Here is a tiny trained network, its code and every weight. The questions are about switching its units off for an input and a target symbol, where a switched-off unit gives its printed mean instead of its output.

import numpy as np


def w(rows, s, z=0):
    codes = np.array(rows[::2]) - 128.0
    scale = np.full(codes.shape[1], s)
    scale[-1] = z or s
    return codes * scale


def f(y):
    return np.maximum(y, 0)


def softmax(a):
    e = np.exp(a - a.max(-1, keepdims=True))
    return e / e.sum(-1, keepdims=True)


def log_softmax(a):
    a = a - a.max(-1, keepdims=True)
    return a - np.log(np.exp(a).sum(-1, keepdims=True))


def net(x, mask):
    ids = ['ΓΨαβδηθμξτφ'.index(c) for c in x.split()]
    T = len(ids)
    res = E[ids] + P[:T]
    u = 0
    for l in range(2):
        r = res
        for j in range(3):
            rows = slice(2 * j, 2 * j + 2)
            q, k, v = (r @ M[l][rows].T for M in (Q, K, V))
            z = softmax(np.where(np.tri(T) > 0, q @ k.T / 2**0.5, -1e9)) @ v
            o = O[l][rows]
            res = res + np.where(mask[u + j], z, o[:, -1]) @ o[:, :-1]
        u += 3
        y = f(res @ A[l][:, :-1].T + A[l][:, -1])
        res = res + np.where(mask[u : u + 4], y, B[l][:, -1]) @ B[l][:, :-1]
        u += 4
    return log_softmax(res[-1] @ U[:, :-1].T + U[:, -1])


Q, K, V, O, A, B = {}, {}, {}, {}, {}, {}
E = w([
[180,195,205,138,106,152,188,152,137,187],'Γ',
[119,178,253,106,158,76,160,98,86,200],'Ψ',
[124,175,180,69,87,101,128,170,153,236],'α',
[145,68,109,143,126,187,173,158,63,184],'β',
[149,77,156,157,174,115,170,94,157,183],'δ',
[149,139,98,178,140,62,107,111,131,201],'η',
[66,159,56,181,160,100,164,151,128,227],'θ',
[198,152,85,161,70,170,88,130,117,169],'μ',
[146,210,73,125,181,215,92,78,135,126],'ξ',
[40,119,108,167,146,191,184,145,189,148],'τ',
[93,147,168,86,132,127,14,167,155,163],'φ',
],0.017)
P = w([
[94,149,175,53,32,91,221,11,87,121],'0',
[107,152,150,76,27,108,191,24,117,179],'1',
[107,162,136,89,43,111,171,41,133,190],'2',
[128,144,144,95,77,111,146,61,140,190],'3',
[126,142,127,117,89,115,126,83,147,192],'4',
[131,132,116,134,113,108,106,103,156,193],'5',
[147,117,115,138,136,111,104,122,172,187],'6',
[155,98,107,130,157,109,90,149,182,183],'7',
[168,80,88,122,177,106,91,174,191,170],'8',
[179,67,85,119,216,111,73,185,209,166],'9',
[183,78,98,137,249,107,80,203,206,171],'10',
[185,67,110,131,255,98,59,225,199,185],'11',
],0.0081)
Q[0] = w([
[146,140,132,126,77,142,143,128,125,151],'0.h0',
[133,109,131,139,173,157,125,129,106,167],'0.h0',
[154,142,118,125,132,148,129,116,98,254],'0.h1',
[135,159,126,132,143,107,139,175,136,161],'0.h1',
[188,194,121,131,159,161,127,101,150,233],'0.h2',
[129,113,113,143,172,152,155,72,130,151],'0.h2',
],0.011)
K[0] = w([
[58,132,123,146,125,134,139,162,154,158],'0.h0',
[106,103,163,143,139,186,100,193,126,103],'0.h0',
[177,143,115,168,222,136,54,205,254,96],'0.h1',
[210,65,95,158,125,134,127,172,196,96],'0.h1',
[155,30,88,194,216,186,55,240,223,150],'0.h2',
[109,120,123,77,127,158,98,208,215,166],'0.h2',
],0.0076)
V[0] = w([
[147,88,92,101,160,179,124,117,105,184],'0.h0',
[195,172,165,136,101,127,147,68,29,132],'0.h0',
[182,50,167,150,13,115,178,181,90,117],'0.h1',
[174,93,114,249,199,84,152,54,183,104],'0.h1',
[11,125,142,150,162,153,186,223,149,96],'0.h2',
[233,105,57,229,200,184,170,189,2,116],'0.h2',
],0.0064)
O[0] = w([
[126,95,147,96,63,96,124,151,183,108,180],'0.h0',
[139,100,133,100,198,154,195,139,156,102,195],'0.h0',
[134,148,176,254,138,135,127,159,107,110,2],'0.h1',
[162,99,110,174,166,96,100,65,162,116,122],'0.h1',
[88,108,152,167,153,174,86,107,138,185,56],'0.h2',
[163,98,118,127,168,164,140,111,42,136,122],'0.h2',
],0.0094,0.0071)
A[0] = w([
[226,111,161,100,92,89,159,38,160,143,151],'0.n0',
[121,196,118,177,127,195,92,122,125,140,67],'0.n1',
[36,86,196,61,125,154,157,3,126,104,205],'0.n2',
[126,114,102,147,137,78,18,195,63,68,5],'0.n3',
],0.0054,0.0011)
B[0] = w([
[194,33,10,180,47,78,168,113,126,120,255],'0.n0',
[210,99,103,94,75,103,66,2,172,222,133],'0.n1',
[165,144,200,59,58,182,191,68,194,94,207],'0.n2',
[141,233,116,131,158,185,148,147,180,175,132],'0.n3',
],0.0059,0.0065)
Q[1] = w([
[118,181,216,179,165,56,126,213,13,49],'1.h0',
[155,182,92,180,175,116,103,51,68,21],'1.h0',
[122,183,121,210,104,161,135,163,178,154],'1.h1',
[164,248,100,119,200,169,154,41,125,20],'1.h1',
[179,142,13,60,85,151,128,78,179,175],'1.h2',
[188,27,157,112,142,30,176,255,114,238],'1.h2',
],0.0062)
K[1] = w([
[194,148,144,151,2,120,175,93,105,157],'1.h0',
[138,115,139,130,96,153,140,72,86,111],'1.h0',
[104,136,118,116,100,172,167,108,126,109],'1.h1',
[142,68,119,51,101,118,128,126,111,137],'1.h1',
[145,182,85,102,161,177,54,125,123,93],'1.h2',
[180,118,83,140,176,101,59,201,121,167],'1.h2',
],0.0091)
V[1] = w([
[65,122,116,169,91,139,236,97,181,100],'1.h0',
[69,160,56,140,254,188,108,161,174,143],'1.h0',
[141,128,48,103,100,188,167,149,124,158],'1.h1',
[153,54,175,123,63,74,157,105,139,192],'1.h1',
[190,195,128,164,69,215,41,121,140,32],'1.h2',
[146,163,216,115,74,234,201,116,173,103],'1.h2',
],0.0058)
O[1] = w([
[137,154,104,176,204,171,120,39,110,162,169],'1.h0',
[30,116,165,157,89,59,235,94,85,147,121],'1.h0',
[146,154,156,203,75,134,117,163,56,194,226],'1.h1',
[162,134,197,131,135,87,79,163,75,119,255],'1.h1',
[135,149,87,98,193,62,254,204,111,239,119],'1.h2',
[57,13,128,144,160,28,128,204,94,132,192],'1.h2',
],0.0073,0.0087)
A[1] = w([
[107,90,21,177,91,85,116,121,254,96,69],'1.n0',
[43,63,163,134,93,210,213,162,113,117,195],'1.n1',
[211,127,66,128,50,153,187,87,113,113,2],'1.n2',
[204,108,178,106,64,90,120,112,203,156,72],'1.n3',
],0.0052,0.00066)
B[1] = w([
[141,96,166,58,19,186,81,167,97,99,162],'1.n0',
[190,236,125,122,38,163,46,23,104,78,153],'1.n1',
[37,197,71,91,254,167,184,115,171,68,224],'1.n2',
[69,110,48,130,205,157,185,180,146,128,254],'1.n3',
],0.0055,0.0077)
U = w([
[165,149,225,90,154,51,149,99,113,92,135],'Γ',
[114,19,132,159,186,106,133,148,201,87,59],'Ψ',
[75,137,145,103,141,115,67,209,144,86,177],'α',
[155,63,159,86,99,195,84,153,15,142,119],'β',
[191,88,80,146,100,32,47,97,160,90,115],'δ',
[117,146,71,36,134,190,126,88,181,121,61],'η',
[91,130,144,146,16,136,140,64,142,133,146],'θ',
[158,188,140,231,185,137,196,226,128,153,230],'μ',
[118,138,30,99,176,63,182,151,41,142,136],'ξ',
[33,122,116,179,151,134,94,85,126,225,67],'τ',
[145,153,136,79,3,84,88,182,149,137,246],'φ',
],0.0043,0.0014)

Each question gives the input, a string of symbols that net reads in full, and the target symbol t.
The units are the heads (2 rows each of Q, K, V and O) and the neurons (one row each of A and B). Each row of codes is followed by its name. A weight is (code - 128) times the scale printed after its matrix; where a second scale follows, it is the last column's (O, A, B and U).
mask holds one flag per unit, layer by layer, with each layer's heads first. A switched-off unit (its flag False) gives its mean, the last column of its rows in O or B, instead of its output. The means were averaged over made-up inputs and are rounded, as every weight is.
A unit's drop is (log p(t) with every unit on - log p(t) with that unit switched off) / (log p(t) with every unit on - log p(t) with every unit switched off).
The circuit of an input: a set's keep is (log p(t) with only the set's units on - log p(t) with every unit switched off) / (log p(t) with every unit on - log p(t) with every unit switched off). Starting from the 12 units with the biggest drops (on a tie, the unit counted first), units are removed one at a time, each time the one whose removal leaves the highest keep (on an exact tie, the one counted first), for as long as the keep stays at least 0.8.
circuit, biggest first: the units of the circuit, biggest drop first
most important unit: the unit with the biggest drop
k most important neurons: the k neurons with the biggest drops, biggest first
k most important neurons of layer l: the k neurons of layer l with the biggest drops, biggest first
which heads matter: for each layer, one digit per head in row order, 1 if its drop is at least 0.15 and else 0, layers parted by /
input β α Ψ β α α β η Ψ η η, target η: which heads matter	010 / 001
input α η η, target η: circuit, biggest first	1.h2, 1.n2, 1.h0
input η ξ Γ Ψ α μ, target μ: most important unit	0.h1
input τ Γ β δ μ, target μ: circuit, biggest first	0.h1, 1.h2
input ξ θ η ξ ξ ξ μ φ Γ η, target φ: which heads matter	001 / 100
input α α β α α, target β: which heads matter	011 / 101
input Γ Ψ η τ, target θ: 2 most important neurons of layer 1	1.n1, 1.n3
input ξ α θ, target τ: circuit, biggest first	0.h2, 1.h0
input ξ β θ δ ξ β δ φ μ φ θ, target φ: which heads matter	100 / 100
input τ β α φ μ δ Γ δ η α, target η: which heads matter	010 / 001
input Ψ μ δ β Ψ τ Γ, target τ: which heads matter	001 / 100
input ξ φ φ Ψ, target φ: which heads matter	011 / 000
input Ψ ξ ξ μ ξ, target ξ: circuit, biggest first	1.h2, 0.h2
input Γ ξ α Ψ Ψ τ β, target τ: most important unit	1.h0
input α Ψ Γ η Ψ Ψ, target η: 2 most important neurons	0.n2, 0.n0
input ξ β α φ η, target φ: 2 most important neurons	1.n0, 1.n2
input ξ μ ξ, target ξ: circuit, biggest first	1.h2, 0.n2
input μ η Γ, target μ: which heads matter	010 / 000
input μ α Ψ ξ ξ Ψ, target ξ: which heads matter	011 / 001
input ξ α β η θ φ β η α Γ τ θ, target τ: circuit, biggest first	0.h2
input Ψ μ ξ φ ξ, target φ: circuit, biggest first	0.h2, 1.n0, 1.n2
input α θ Ψ ξ α μ, target ξ: circuit, biggest first	0.h2, 1.h2, 1.n2
input α Ψ ξ τ, target τ: which heads matter	001 / 101
input β β α η ξ ξ α, target ξ: 2 most important neurons	1.n3, 0.n0
input τ μ μ Ψ Γ ξ η β ξ μ, target ξ: 2 most important neurons	1.n2, 0.n0
